Below are the code and all the weights of a small trained network. Each question names an input and a target symbol and asks about switching units off, where a switched-off unit gives its printed mean instead of its output.

import numpy as np


def w(rows, s, z=0):
    codes = np.array(rows[::2]) - 128.0
    scale = np.full(codes.shape[1], s)
    scale[-1] = z or s
    return codes * scale


def softmax(a):
    e = np.exp(a - a.max(-1, keepdims=True))
    return e / e.sum(-1, keepdims=True)


def log_softmax(a):
    a = a - a.max(-1, keepdims=True)
    return a - np.log(np.exp(a).sum(-1, keepdims=True))


def net(x, mask):
    ids = ['βγδεζηθμπστφψω'.index(c) for c in x.split()]
    T = len(ids)
    res = E[ids] + P[:T]
    u = 0
    for l in range(3):
        r = res
        for j in range(2):
            rows = slice(2 * j, 2 * j + 2)
            q, k, v = (r @ M[l][rows].T for M in (Q, K, V))
            z = softmax(np.where(np.tri(T) > 0, q @ k.T / 2**0.5, -1e9)) @ v
            o = O[l][rows]
            res = res + np.where(mask[u + j], z, o[:, -1]) @ o[:, :-1]
        u += 2
    return log_softmax(res[-1] @ U[:, :-1].T + U[:, -1])


Q, K, V, O = {}, {}, {}, {}
E = w([
[236,75,38,152,153,179],'β',
[128,41,60,89,156,188],'γ',
[133,92,112,159,67,121],'δ',
[104,49,77,86,135,166],'ε',
[165,128,131,166,90,82],'ζ',
[165,88,106,94,74,82],'η',
[92,24,125,199,139,179],'θ',
[98,95,124,81,106,78],'μ',
[119,41,123,189,83,131],'π',
[109,133,168,163,210,71],'σ',
[55,139,134,187,216,137],'τ',
[112,218,62,173,210,147],'φ',
[71,233,80,54,224,151],'ψ',
[150,253,101,168,176,83],'ω',
],0.0051)
P = w([
[221,177,214,54,145,254],'0',
[180,148,143,103,136,214],'1',
[172,147,139,114,132,190],'2',
[156,145,120,127,131,162],'3',
[141,139,98,136,130,145],'4',
[127,142,94,148,122,126],'5',
[118,134,84,154,131,111],'6',
[110,129,80,163,136,99],'7',
[97,129,64,169,133,86],'8',
[88,126,56,174,135,77],'9',
[79,127,48,182,130,66],'10',
[86,112,59,200,160,45],'11',
[85,87,55,191,175,36],'12',
[81,60,53,187,204,21],'13',
],0.0046)
Q[0] = w([
[74,162,254,133,150,114],'0.h1',
[92,85,73,182,197,37],'0.h1',
[114,135,165,6,91,148],'0.h2',
[90,85,26,116,137,26],'0.h2',
],0.02)
K[0] = w([
[152,170,73,35,116,211],'0.h1',
[79,119,5,161,109,86],'0.h1',
[168,158,195,200,115,174],'0.h2',
[75,131,41,225,136,76],'0.h2',
],0.021)
V[0] = w([
[187,138,74,18,146,2],'0.h1',
[67,217,162,149,9,97],'0.h1',
[243,134,175,252,137,80],'0.h2',
[115,177,236,125,197,160],'0.h2',
],0.012)
O[0] = w([
[222,118,34,148,31,54,108],'0.h1',
[219,50,221,147,218,103,3],'0.h1',
[154,144,234,254,232,156,147],'0.h2',
[122,196,236,119,44,169,78],'0.h2',
],0.0066,0.0039)
Q[1] = w([
[132,146,124,126,134,142],'1.h1',
[144,127,120,121,102,129],'1.h1',
[252,104,179,59,151,157],'1.h2',
[141,80,150,94,84,164],'1.h2',
],0.031)
K[1] = w([
[127,131,112,145,130,115],'1.h1',
[133,174,131,121,147,103],'1.h1',
[201,127,165,147,25,254],'1.h2',
[126,118,199,84,92,140],'1.h2',
],0.022)
V[1] = w([
[39,142,154,205,104,47],'1.h1',
[162,248,95,161,129,212],'1.h1',
[43,204,189,70,151,21],'1.h2',
[60,160,180,80,149,65],'1.h2',
],0.011)
O[1] = w([
[116,158,85,106,175,45,91],'1.h1',
[168,66,38,197,79,165,254],'1.h1',
[83,114,133,181,1,167,118],'1.h2',
[87,118,143,152,46,150,111],'1.h2',
],0.008,0.0085)
Q[2] = w([
[101,51,43,109,146,104],'2.h1',
[115,248,116,66,132,139],'2.h1',
[158,253,197,85,127,148],'2.h2',
[120,144,125,208,93,170],'2.h2',
],0.019)
K[2] = w([
[75,74,107,174,148,30],'2.h1',
[171,45,154,41,114,172],'2.h1',
[207,67,129,96,117,247],'2.h2',
[149,249,118,142,114,162],'2.h2',
],0.019)
V[2] = w([
[234,20,146,77,104,92],'2.h1',
[106,34,222,222,174,144],'2.h1',
[222,252,139,172,70,63],'2.h2',
[142,22,194,128,37,55],'2.h2',
],0.02)
O[2] = w([
[181,85,120,40,102,200,31],'2.h1',
[244,112,157,127,62,67,76],'2.h1',
[159,249,56,83,93,123,111],'2.h2',
[62,91,101,60,148,47,1],'2.h2',
],0.014,0.0073)
U = w([
[182,135,86,108,109,110,107],'β',
[154,138,218,132,135,123,91],'γ',
[103,141,164,123,168,173,58],'δ',
[98,107,123,147,1,157,254],'ε',
[99,90,81,91,116,99,96],'ζ',
[126,148,162,66,138,143,173],'η',
[163,108,187,101,113,116,150],'θ',
[164,164,176,111,133,179,27],'μ',
[160,109,68,183,163,136,172],'π',
[140,203,88,124,133,97,85],'σ',
[122,119,106,136,122,48,85],'τ',
[109,135,180,160,159,78,70],'φ',
[171,133,166,100,110,130,114],'ψ',
[97,132,139,132,167,156,102],'ω',
],0.0062,0.0082)

Each question gives the input, a string of symbols that net reads in full, and the target symbol t.
The units are the heads (2 rows each of Q, K, V and O). Each row of codes is followed by its name. A weight is (code - 128) times the scale printed after its matrix; where a second scale follows, it is the last column's (O and U).
mask holds one flag per head, layer by layer. A switched-off head (its flag False) gives its mean, the last column of its rows in O, instead of its output. The means were averaged over made-up inputs and are rounded, as every weight is.
A unit's drop is (log p(t) with every unit on - log p(t) with that unit switched off) / (log p(t) with every unit on - log p(t) with every unit switched off).
The circuit of an input: a set's keep is (log p(t) with only the set's units on - log p(t) with every unit switched off) / (log p(t) with every unit on - log p(t) with every unit switched off). Starting from all 6 units, units are removed one at a time, each time the one whose removal leaves the highest keep (on an exact tie, the one counted first), for as long as the keep stays at least 0.8.
units of the circuit, in order: the units of the circuit, biggest drop first
most important unit: the unit with the biggest drop
which heads matter: for each layer, one digit per head in row order, 1 if its drop is at least 0.15 and else 0, layers parted by /
drop of u: that unit's drop, to one decimal
input β ε γ β β τ π τ β, target φ: most important unit -> 2.h1
input γ η ω φ γ γ γ δ γ ω β ω σ, target σ: units of the circuit, in order -> [2.h2, 0.h1]
input ω τ β η β τ φ β μ β ω β, target σ: units of the circuit, in order -> [2.h2, 0.h1]
input ω β β τ τ γ β ω γ, target σ: units of the circuit, in order -> [2.h2, 2.h1, 1.h2]
input γ ε β, target ω: units of the circuit, in order -> [2.h1, 0.h2, 0.h1]
input θ π β φ β β τ γ δ γ β μ μ η, target ζ: which heads matter -> 10 / 00 / 11
input η β τ ψ β ω β δ μ μ β ω μ, target σ: which heads matter -> 10 / 10 / 01
input μ β γ, target ζ: units of the circuit, in order -> [2.h2, 0.h2, 1.h2]
input β γ δ β ψ, target ε: which heads matter -> 00 / 01 / 00
input τ γ γ β β τ β η σ ω ω ε, target σ: which heads matter -> 00 / 10 / 01
input τ ω β β, target σ: units of the circuit, in order -> [0.h2, 2.h2]
input ω η ω φ, target σ: units of the circuit, in order -> [2.h2, 0.h2]
input β δ μ ω γ φ ε σ ω φ, target σ: units of the circuit, in order -> [2.h2, 1.h2, 2.h1]
input γ ω β τ γ β η τ γ δ ω, target σ: which heads matter -> 00 / 11 / 01
input γ ω σ β β γ β ε β β τ τ, target φ: units of the circuit, in order -> [2.h1, 1.h1, 2.h2]
input τ ε β, target τ: which heads matter -> 11 / 01 / 11
input ε ε τ ω β ω β ω ω π, target σ: which heads matter -> 00 / 00 / 01
input μ γ β φ γ β τ φ π β θ β β ψ, target ε: units of the circuit, in order -> [1.h2]
input ω ω γ ε, target β: which heads matter -> 11 / 10 / 11
input τ β η, target τ: most important unit -> 1.h2
input τ β π, target τ: which heads matter -> 11 / 01 / 11
input ω β ψ β γ δ β γ π π, target θ: which heads matter -> 10 / 00 / 11
input β ω β β η τ ψ β β ψ η ε η, target ζ: drop of 2.h2 -> 0.5
input μ ζ π γ τ μ β γ τ τ γ γ, target φ: drop of 1.h2 -> 0.3
input β θ β ψ ω β ω τ, target σ: drop of 1.h1 -> 0.2
input ε τ β δ σ ω ε ε, target σ: drop of 2.h1 -> 0.1
input ε φ ε γ ψ τ β φ β τ γ β τ, target φ: most important unit -> 2.h1
